In the rows, 128 means zero.
162,160,150,131,124,127,116,56,122,98,102,134,111,137,115,154,155,106,88,113,169,140,118,104,141,102,98,93,127,94,123,132,176,127,92,163,123,109,142,118,108,133,93,99,70,115,176,115,110,114,146,117,122  Y
111,110,107,122,136,117,140,133,96,153,145,108,161,129,164,115,118,122,149,136,133,132,121,153,145,133,130,136,137,125,145,154,120,134,128,124,133,134,103,119,101,117,130,139,86,137,125,122,136,139,126,111,131  J
140,98,95,163,132,100,92,146,130,163,104,127,128,153,92,146,125,163,100,88,111,118,106,150,129,126,142,137,102,172,114,86,139,105,163,152,131,117,145,138,142,158,117,112,126,127,104,156,112,97,149,139,107  Q
134,127,133,134,127,125,124,163,127,140,122,146,145,130,133,120,126,89,115,137,137,126,140,149,131,139,116,131,132,141,126,119,105,128,120,101,135,141,109,114,134,145,145,108,136,110,138,105,142,137,119,150,139  J
120,151,105,125,98,130,128,168,113,142,117,112,136,141,134,141,136,129,134,168,125,137,130,165,140,133,137,154,112,133,98,137,116,130,139,107,127,119,126,115,128,144,149,108,138,116,72,125,112,137,87,128,125  H
127,112,134,119,127,119,150,99,122,165,129,163,146,143,126,138,133,109,123,112,141,115,120,119,129,117,110,132,127,111,140,146,132,121,127,134,100,130,142,124,108,114,127,130,95,108,145,129,141,129,108,141,158  P
119,145,144,119,153,140,121,136,118,114,156,136,125,104,113,132,117,103,152,139,104,125,150,135,140,150,116,142,134,123,142,141,128,127,135,147,140,128,140,149,135,156,113,111,130,145,142,134,125,137,134,126,126  D
115,133,164,101,104,156,150,168,106,146,147,118,139,134,126,133,136,122,145,133,101,121,132,118,151,132,128,123,131,148,131,152,153,131,127,106,101,142,106,118,127,161,136,127,134,153,120,96,139,129,117,134,122  D
138,143,130,116,112,116,146,103,135,124,137,132,125,139,122,137,135,134,129,115,140,130,116,120,137,128,118,117,131,120,101,164,166,119,119,144,125,143,105,124,134,130,118,129,134,89,116,120,138,112,122,154,159  P
95,171,140,124,126,132,126,136,137,127,110,131,120,125,149,144,115,112,147,186,191,154,174,160,104,139,153,181,146,175,129,142,112,148,131,126,118,122,92,132,107,159,134,140,139,146,116,147,131,131,78,156,130  S
133,154,132,132,136,96,108,134,123,117,102,91,111,126,117,141,161,142,129,142,110,142,111,109,147,137,156,124,131,127,107,143,140,149,120,124,133,142,114,107,137,148,122,109,124,135,112,132,121,133,92,117,112  D
112,111,134,153,121,137,105,100,155,133,104,148,101,141,133,111,102,110,151,132,160,140,164,103,126,106,128,163,107,84,127,97,132,171,109,127,93,117,72,159,154,110,165,150,133,150,113,132,127,131,119,97,167  S
106,108,146,146,171,95,185,169,137,98,123,151,118,156,138,80,167,67,137,138,153,108,187,126,149,139,128,149,76,140,155,132,128,129,133,147,88,189,64,148,134,149,117,123,134,145,127,145,94,105,176,134,165  J
134,164,159,153,164,146,92,161,165,179,108,131,111,115,167,98,130,131,91,165,112,132,114,77,98,137,108,116,95,139,129,115,137,145,115,113,130,144,131,191,99,109,135,138,145,144,168,130,126,124,102,79,114  Q
107,100,106,120,120,113,123,181,100,138,146,83,153,103,144,142,115,162,155,130,119,139,132,90,140,102,102,142,115,127,152,150,148,136,108,74,120,139,132,175,123,115,115,124,156,100,101,120,139,144,131,103,123  M
127,93,108,113,148,147,97,127,105,106,185,149,126,121,155,158,123,100,145,88,111,106,116,121,146,146,122,146,117,159,147,94,159,90,118,178,91,121,122,105,141,136,120,152,79,141,150,113,119,93,129,119,152  V
145,118,146,158,136,134,111,198,146,190,115,196,151,125,112,130,174,125,88,108,177,150,97,150,104,104,124,124,134,96,143,122,131,142,116,158,123,124,139,135,154,121,129,140,102,66,148,143,159,127,161,156,177  P
125,110,131,110,135,117,133,132,139,110,115,98,126,135,121,140,106,146,137,126,110,134,96,128,150,125,133,115,147,131,118,132,135,108,138,121,135,110,122,124,153,147,118,128,134,114,118,105,128,140,105,123,132  V
114,142,143,110,126,136,154,112,144,96,95,121,110,137,117,104,110,131,142,141,142,112,132,147,134,128,117,109,152,104,131,129,118,107,137,125,145,130,122,122,136,130,118,115,117,150,117,113,126,156,115,126,111  M
117,101,119,178,119,101,130,163,162,196,106,171,153,141,163,121,117,129,102,121,150,107,158,107,80,158,124,145,54,160,116,92,148,142,140,162,92,106,45,136,134,123,143,175,85,157,126,159,77,142,158,107,169  H
134,155,121,138,153,127,128,80,123,124,90,114,116,135,144,121,111,108,132,133,118,130,111,160,132,135,144,150,119,117,112,125,114,103,133,144,146,127,121,126,129,139,141,142,154,128,130,121,98,119,100,137,117  V
141,120,119,131,143,110,138,125,116,120,107,113,124,136,122,131,118,111,133,117,119,123,125,139,155,119,148,132,121,131,139,119,122,129,127,137,150,160,119,129,155,129,134,120,110,110,114,122,144,148,132,158,123  J
136,123,137,142,111,124,155,126,130,132,145,157,113,120,135,110,100,93,111,127,133,125,116,134,121,116,132,138,86,136,132,137,130,140,137,150,109,127,121,125,136,107,109,129,143,97,118,123,132,140,139,133,148  Q
145,130,153,122,154,137,76,155,117,111,157,174,138,57,125,110,91,194,197,150,95,162,106,75,108,102,151,121,159,178,137,131,89,123,99,142,126,118,117,148,152,151,140,146,158,142,93,121,128,111,115,111,95  Q
121,91,177,121,113,101,86,112,127,100,76,218,117,100,148,156,141,99,122,136,154,160,136,129,126,159,101,130,179,121,130,137,107,90,109,159,140,113,84,130,139,163,134,169,154,134,129,111,101,130,113,105,156  M
129,123,140,140,118,107,110,120,130,133,116,148,135,126,143,118,149,105,158,158,136,151,129,159,116,120,145,126,139,150,114,128,88,111,114,138,171,122,110,119,133,163,140,144,131,122,114,134,136,140,114,143,129  S
133,122,161,133,128,147,148,87,137,141,102,138,110,132,118,112,97,132,128,146,136,103,150,126,120,127,142,140,136,101,142,139,110,121,130,121,127,116,143,134,132,117,163,128,127,145,139,125,111,125,120,126,118  T
116,130,136,112,114,132,144,122,104,136,140,122,130,118,158,117,116,98,131,113,147,126,116,151,136,108,131,146,131,134,118,145,142,112,124,114,133,134,150,123,134,136,148,141,110,133,126,118,113,122,127,115,127  Q
116,96,93,169,91,150,146,131,117,137,90,152,143,167,128,129,134,172,153,128,179,128,138,162,132,60,153,127,127,102,107,101,127,78,133,156,180,140,155,137,121,137,161,151,78,60,134,136,99,137,142,143,145  C
124,124,114,120,134,135,118,110,128,134,113,113,139,111,132,127,145,137,136,137,154,119,114,141,144,141,138,137,139,113,124,119,127,133,127,152,145,124,128,115,131,123,136,147,110,132,100,112,129,150,92,139,142  D
128,113,156,122,145,110,125,136,120,138,153,140,134,118,124,110,128,128,133,110,109,110,140,129,141,120,143,142,101,147,129,133,144,139,132,101,99,139,99,154,149,131,135,122,125,150,131,110,135,115,115,115,119  Y
133,117,115,125,145,156,150,100,143,128,132,116,155,153,129,138,129,109,142,139,157,113,137,147,151,123,118,131,135,107,131,126,151,129,120,145,103,124,152,133,125,118,123,106,79,110,139,139,131,133,137,133,150  V
107,65,131,154,116,136,111,166,174,102,139,144,122,133,98,91,140,157,120,106,157,112,138,108,102,127,143,108,134,84,126,111,180,89,123,116,145,118,94,148,150,138,140,163,78,117,153,124,101,136,133,128,147  T
112,121,119,120,133,159,136,123,133,102,137,113,132,136,144,145,133,103,126,127,138,104,183,155,134,140,103,136,125,124,105,140,134,139,128,115,123,148,117,135,129,165,114,117,125,108,121,120,138,119,129,130,139  S
116,74,79,118,112,116,128,149,73,140,146,227,143,107,142,111,172,148,115,126,144,155,120,135,140,93,91,144,119,99,102,140,119,127,147,156,142,140,133,105,84,68,92,144,124,59,107,147,130,157,137,159,144  P
136,117,124,104,135,138,143,56,135,120,120,140,129,153,142,103,98,100,156,127,148,137,132,124,128,136,135,136,148,125,121,106,122,137,109,129,116,123,120,116,134,141,141,160,142,105,127,92,128,118,93,147,138  Y
129,125,140,118,143,121,159,116,134,120,124,157,124,149,123,117,102,139,144,143,120,140,135,138,139,142,136,159,134,144,140,126,114,141,133,135,109,126,115,125,120,137,121,134,145,117,118,136,122,137,95,136,127  V
145,148,146,135,121,124,126,119,120,116,118,142,123,150,115,132,117,148,119,121,149,118,109,120,131,133,129,103,146,105,122,115,140,133,113,119,114,116,117,106,133,132,148,120,113,118,135,103,101,120,95,125,125  T
108,164,119,147,133,99,97,198,129,112,153,181,118,102,157,129,122,117,116,118,146,110,135,165,137,125,141,125,103,116,140,99,175,64,113,134,116,150,152,119,132,113,107,120,123,68,124,100,92,120,131,126,138  Q
106,137,193,109,104,162,149,133,120,80,103,185,126,128,139,169,95,116,109,97,163,102,174,128,125,109,87,141,139,134,141,97,129,106,122,116,122,130,140,158,92,169,135,115,100,163,162,95,76,124,107,106,116  T
102,106,150,104,125,151,161,213,127,162,141,144,134,91,101,137,125,136,133,132,70,132,163,105,143,111,81,164,103,124,149,123,108,91,145,123,140,135,161,133,112,103,153,114,145,117,133,124,73,179,130,98,130  P
106,111,145,117,113,142,135,101,127,121,115,125,129,128,110,146,133,127,144,96,123,118,145,135,136,96,131,134,141,118,126,134,112,110,137,133,149,142,139,123,132,132,134,125,115,155,127,119,138,123,108,149,118  S
94,110,117,124,92,117,138,176,80,108,103,120,156,169,128,159,172,87,139,135,104,136,169,122,161,120,124,101,135,171,78,151,87,181,134,108,124,143,141,93,139,178,89,133,188,112,93,138,155,121,114,145,154  S
136,125,123,145,179,118,104,146,106,113,146,119,100,176,157,108,153,130,110,138,84,117,149,158,156,131,127,129,80,128,77,118,141,137,141,95,139,132,104,127,125,153,145,131,131,141,122,122,112,90,119,88,92  Q
156,165,167,174,112,137,102,135,121,135,93,207,106,174,137,160,154,120,116,184,123,94,183,163,115,180,119,97,125,127,93,122,93,135,126,175,133,106,95,98,125,138,154,122,93,121,101,140,100,138,99,79,158  Q
108,70,147,109,138,119,115,211,107,183,175,113,152,168,56,65,190,148,162,118,99,118,165,91,173,108,113,113,142,131,137,136,140,132,113,119,135,181,138,161,132,137,159,134,157,125,136,130,110,109,131,94,148  P
137,125,110,145,165,156,112,104,144,157,129,85,150,135,154,131,78,104,133,149,102,85,144,118,119,163,113,133,105,93,111,149,146,133,101,99,116,170,140,159,115,143,128,106,137,118,156,121,120,92,108,123,119  V
136,130,149,72,118,101,119,87,182,108,105,134,91,117,148,158,120,111,92,116,128,132,121,112,158,161,126,118,162,153,147,88,171,120,116,98,91,111,83,163,95,93,152,133,109,130,129,63,126,136,90,116,147  J
105,165,148,101,147,163,82,110,131,84,127,173,137,108,108,164,139,93,144,76,154,157,167,192,131,112,90,150,223,93,134,111,89,112,119,110,125,135,165,131,127,178,168,117,102,135,103,118,119,118,126,98,118  J
139,77,152,137,120,141,152,147,137,75,127,206,143,142,150,133,123,116,107,122,126,146,169,207,161,121,100,119,142,125,144,126,91,152,129,86,117,136,101,148,76,128,101,171,175,65,122,114,192,178,176,144,135  V
139,129,133,131,120,120,102,136,108,126,113,121,124,137,135,145,134,114,103,132,115,141,121,126,136,132,128,124,125,141,117,133,135,113,130,135,120,132,93,92,140,133,137,136,138,110,129,107,119,144,91,130,112  H
114,101,129,132,136,120,124,97,160,141,110,131,141,133,126,88,130,123,123,127,126,118,163,107,101,143,132,126,141,102,123,147,132,106,126,133,122,142,105,131,136,121,135,139,143,118,144,130,99,128,113,118,129  H
121,143,116,108,152,182,100,151,116,146,108,107,174,89,154,135,124,131,149,141,126,165,97,135,128,126,155,154,151,147,137,88,122,173,120,154,108,114,134,130,176,153,133,126,127,169,128,128,147,144,116,116,85  C
129,105,139,103,123,120,154,72,123,136,145,135,144,155,117,138,145,109,134,99,113,138,113,118,137,109,141,152,123,124,126,149,116,155,125,141,134,141,119,107,150,145,131,125,142,154,109,141,158,141,88,132,117  Q
149,204,99,144,117,101,112,101,137,167,51,81,113,152,136,112,175,179,170,119,160,176,68,115,144,144,136,122,177,136,106,86,168,120,111,118,136,116,158,151,123,92,157,131,96,103,107,147,132,109,132,138,135  V
146,121,154,126,95,144,139,112,123,149,121,156,132,128,121,115,135,134,135,128,139,128,156,124,111,134,127,133,149,132,121,140,121,137,111,116,138,103,111,124,139,131,154,131,124,113,127,117,141,143,127,122,137  Q
113,146,125,129,140,131,156,131,115,149,130,161,164,175,129,137,133,147,157,144,129,126,175,131,165,110,96,163,116,117,117,126,138,161,128,130,137,162,141,206,128,116,134,96,150,114,121,162,129,85,95,128,158  C
130,117,150,119,102,134,133,142,127,94,114,129,121,111,130,139,123,113,130,144,140,132,114,117,105,129,143,113,155,138,139,138,121,131,126,136,128,129,116,139,119,114,107,109,95,115,152,115,121,147,89,128,132  Y
115,96,157,128,122,148,154,179,165,108,155,180,180,150,83,115,121,111,122,120,135,51,155,141,163,116,113,83,106,129,136,124,152,112,120,131,109,198,92,199,162,183,110,106,123,119,146,108,143,124,95,139,179  C
128,99,124,128,143,133,131,127,135,113,122,131,135,132,107,120,149,142,129,138,166,108,139,126,144,138,132,126,134,123,122,128,124,149,129,127,129,141,124,124,126,136,122,128,77,131,127,138,141,137,105,133,135  T
128,116,117,131,114,159,123,127,110,127,124,142,134,121,159,123,133,137,122,127,126,111,126,138,107,118,133,132,111,108,99,131,129,119,131,141,156,150,110,126,140,122,125,127,126,102,125,107,124,144,100,133,117  Y
112,149,131,115,125,130,150,126,122,122,119,137,127,138,120,128,130,118,158,148,114,122,132,119,124,96,130,110,130,126,105,164,93,103,131,131,145,141,126,114,131,156,129,137,142,123,111,136,130,144,107,138,141  P
100,127,104,117,140,142,101,131,129,124,147,211,147,123,133,149,131,144,161,115,120,98,148,132,147,77,142,125,133,104,112,136,79,137,126,112,129,172,134,157,151,126,122,125,150,129,115,141,196,119,100,130,160  Y
129,161,129,115,113,92,142,141,107,145,131,138,131,136,144,129,156,143,123,137,149,141,120,155,169,143,120,126,120,145,104,132,149,134,118,122,151,120,107,84,115,116,126,133,104,109,128,103,134,151,103,121,137  M
106,134,140,107,108,129,141,208,123,129,131,108,148,87,96,158,153,151,134,124,112,134,147,117,139,148,119,125,114,155,157,137,130,125,130,114,100,88,137,128,106,174,90,124,158,124,108,90,130,163,149,115,132  P
124,103,123,111,104,131,162,116,123,123,112,127,125,138,126,119,153,119,135,149,128,130,123,114,117,128,144,132,117,136,137,123,110,137,133,137,135,151,109,145,100,149,115,117,137,117,132,113,119,150,96,133,112  C
122,127,108,132,139,129,125,134,123,126,153,160,122,119,139,148,147,134,125,127,118,128,138,149,149,120,121,142,98,109,121,122,142,120,127,143,147,143,129,156,113,127,132,138,114,87,126,130,113,143,121,125,141  S
136,142,88,107,110,177,98,242,116,177,169,187,150,98,124,152,109,208,99,125,138,131,122,131,119,128,89,119,186,152,126,116,140,120,120,96,92,110,144,109,148,115,150,121,157,51,109,125,125,120,155,133,151  Q
130,150,151,154,120,126,118,136,128,130,108,125,97,124,117,132,141,149,136,123,146,135,124,132,132,126,139,131,126,111,128,126,128,133,126,132,127,138,121,108,139,128,146,126,98,125,122,117,132,139,114,123,124  S
119,100,141,120,129,111,150,121,124,120,148,139,149,155,133,96,135,95,129,107,134,138,137,124,117,115,146,137,148,132,142,141,134,128,111,117,122,181,81,127,122,134,152,145,137,105,135,115,110,126,91,152,128  J
125,134,116,145,129,123,125,105,162,132,105,122,103,153,136,152,114,118,127,119,130,148,107,118,120,136,133,121,132,105,122,120,147,113,124,151,115,125,107,93,159,152,122,132,111,87,142,129,129,135,123,126,147  S
127,165,148,107,97,155,139,154,103,103,137,126,125,119,135,173,151,126,94,104,125,119,167,177,143,123,162,162,121,149,126,117,135,164,121,117,89,122,93,108,123,116,156,134,158,88,88,80,99,132,87,107,128  T
122,135,108,142,141,136,107,111,126,131,115,111,150,116,160,126,145,126,116,135,125,131,112,119,127,122,144,141,121,107,107,131,155,125,115,135,125,129,132,110,143,129,133,128,123,124,130,136,113,133,96,125,121  D
105,138,79,144,104,176,95,132,187,140,109,136,188,141,133,204,139,125,127,117,135,122,94,151,120,94,131,116,124,131,126,106,143,82,128,165,96,121,151,146,147,161,95,110,116,110,89,154,167,119,108,146,166  Y
108,101,172,104,152,121,179,137,172,75,147,168,114,147,99,125,86,114,112,73,146,78,145,135,99,82,126,94,126,87,159,132,132,118,151,124,89,142,73,119,138,102,90,128,82,151,135,102,144,128,126,174,139  P
141,107,140,116,144,115,138,114,133,123,123,93,112,121,136,126,136,133,125,129,126,119,115,133,121,144,158,127,129,137,109,139,112,157,139,119,127,112,128,101,152,135,138,128,109,132,97,105,131,135,110,106,114  Q
140,137,178,87,94,124,162,209,111,84,161,172,107,147,96,132,144,183,132,84,102,159,144,136,199,132,102,113,172,139,149,103,166,133,111,115,132,138,115,121,116,115,137,127,146,78,156,86,133,160,150,114,135  P
129,122,117,123,165,134,136,107,143,102,125,126,126,127,126,128,101,127,134,122,122,122,111,135,129,124,126,131,140,93,134,128,136,89,129,128,138,136,126,134,130,130,125,124,109,103,160,121,104,139,102,139,121  V
108,192,131,110,82,172,155,151,116,75,109,156,149,108,120,109,154,176,160,101,129,102,122,116,161,120,95,91,181,153,162,122,139,78,113,180,68,155,133,107,130,110,111,134,126,178,84,158,115,142,153,115,145  P
116,137,105,117,160,142,143,187,130,188,160,129,143,171,128,119,139,141,129,157,124,110,169,124,166,135,130,164,112,185,130,134,131,177,122,104,113,159,139,177,143,173,153,133,114,80,121,153,167,118,99,94,187  J
122,131,114,145,153,97,142,43,139,126,99,112,133,133,131,79,118,76,153,155,153,105,157,118,141,146,114,138,106,119,132,137,127,83,121,127,137,152,123,149,107,163,127,104,101,112,151,118,109,155,107,112,136  J
138,131,148,96,130,131,133,97,114,155,144,133,120,110,144,134,118,113,125,130,145,135,140,133,141,132,118,142,140,139,100,149,148,132,128,119,150,110,154,119,142,111,148,144,117,93,122,93,139,131,111,135,138  Q
111,82,98,143,136,147,118,150,128,129,117,110,149,155,92,111,120,122,151,132,143,76,182,124,112,124,115,106,125,136,132,101,93,121,165,136,116,135,125,162,107,120,113,98,100,121,137,120,116,132,121,128,138  H
159,131,149,131,128,131,117,137,93,95,141,138,115,122,161,161,91,128,96,129,96,124,134,107,151,99,78,165,58,163,131,118,138,165,103,84,120,116,89,165,141,163,112,109,104,149,134,135,164,155,99,81,111  Y
126,101,131,113,113,151,155,133,102,123,129,140,139,156,126,131,158,132,105,139,143,120,136,149,164,133,113,122,143,107,115,149,130,148,133,128,138,136,136,109,121,130,134,140,112,119,141,127,127,160,107,119,139  Y
83,108,120,96,140,177,155,161,117,132,94,106,157,143,132,93,118,84,185,134,115,140,143,124,170,127,114,117,150,135,101,103,152,119,148,141,74,121,142,113,194,148,125,150,129,102,85,92,106,135,130,106,154  M
112,119,147,135,137,136,145,145,135,148,121,149,152,116,135,111,153,68,147,125,189,107,135,113,118,144,126,145,126,104,148,117,134,158,121,141,49,152,103,126,149,141,132,101,78,103,138,105,114,152,104,94,187  D
133,115,130,127,133,109,126,121,157,120,137,139,110,133,105,115,142,127,104,131,164,108,129,125,121,140,135,107,139,123,131,133,143,129,134,123,111,137,133,143,128,142,125,116,124,102,130,127,121,156,130,115,136  Q
123,127,123,121,121,116,123,111,115,179,139,134,166,148,142,111,145,98,156,136,139,139,117,135,130,127,154,133,119,126,123,132,141,117,111,137,122,133,92,109,129,140,156,153,94,113,130,103,126,150,76,128,134  H
119,128,136,113,139,122,145,116,127,105,115,136,122,139,123,133,127,138,138,118,119,136,130,128,128,134,134,130,163,106,128,154,133,113,136,132,136,136,101,123,139,121,105,121,143,95,145,120,135,137,99,143,132  V
128,128,132,110,130,132,115,133,98,144,170,126,136,123,136,129,159,110,133,143,110,138,142,143,136,137,113,139,124,106,114,157,136,126,125,129,148,138,112,114,132,106,134,118,156,104,121,106,122,135,103,124,123  Y
132,96,141,93,153,139,118,149,139,120,157,167,128,106,53,163,152,166,200,136,114,118,187,62,140,123,115,152,144,148,156,133,102,111,105,132,147,125,101,195,167,191,139,99,125,116,123,139,146,116,122,121,166  T
149,104,131,120,123,136,141,89,130,121,145,144,134,155,134,120,132,84,120,114,127,128,128,144,142,126,132,135,128,109,113,130,168,136,116,134,113,136,133,119,153,105,127,111,114,85,121,119,147,111,112,154,136  Q
125,117,152,118,143,141,170,207,141,129,167,161,127,102,143,100,163,127,119,110,105,95,154,129,112,150,128,135,105,129,139,128,133,140,140,112,107,155,141,154,152,112,117,86,146,101,135,113,127,123,168,116,133  Q
153,134,133,126,124,121,131,79,135,130,119,149,116,132,109,101,143,128,137,138,133,145,124,141,132,142,128,138,147,109,130,130,128,121,125,142,140,122,136,134,110,113,133,109,140,94,143,126,145,149,121,146,121  P
116,143,209,87,103,163,154,138,160,117,113,208,107,146,108,143,114,110,117,83,110,152,132,100,73,123,98,129,163,98,117,108,130,153,135,127,111,138,89,119,150,136,127,89,134,157,135,95,115,125,93,140,96  M
126,114,144,117,152,140,118,83,132,159,127,144,135,121,128,125,128,128,138,125,127,144,131,130,140,127,137,157,129,108,91,147,156,127,132,123,134,110,130,130,153,144,148,149,107,110,137,108,141,133,99,129,130  V
114,119,105,128,121,100,135,163,81,138,164,98,141,133,119,117,139,109,165,104,107,152,118,134,198,93,139,180,98,145,138,133,156,100,120,121,92,152,76,115,162,129,164,117,182,134,136,138,93,134,153,102,143  V
138,136,143,128,160,126,122,79,114,138,125,120,128,131,140,141,99,123,96,117,136,130,107,112,135,102,110,145,117,122,118,139,143,152,137,123,126,133,126,116,131,127,126,123,107,136,156,126,143,144,84,138,108  D
129,144,112,131,120,128,126,161,117,150,143,111,126,146,150,151,121,122,114,117,107,139,116,127,127,116,123,124,119,138,117,124,148,125,126,103,132,121,137,104,138,127,143,122,106,111,117,120,136,123,141,142,124  J
138,129,167,98,135,147,136,209,151,130,129,148,123,83,117,180,99,111,99,163,147,123,121,129,136,140,125,145,124,150,173,120,120,179,117,113,98,100,110,200,162,158,134,124,114,116,115,122,140,173,119,100,171  T
142,112,142,112,93,133,131,82,113,155,99,162,133,131,111,158,114,102,111,89,165,128,116,100,132,135,124,131,165,149,160,124,136,161,103,142,106,149,89,168,90,152,152,147,43,131,173,122,133,153,105,109,158  J
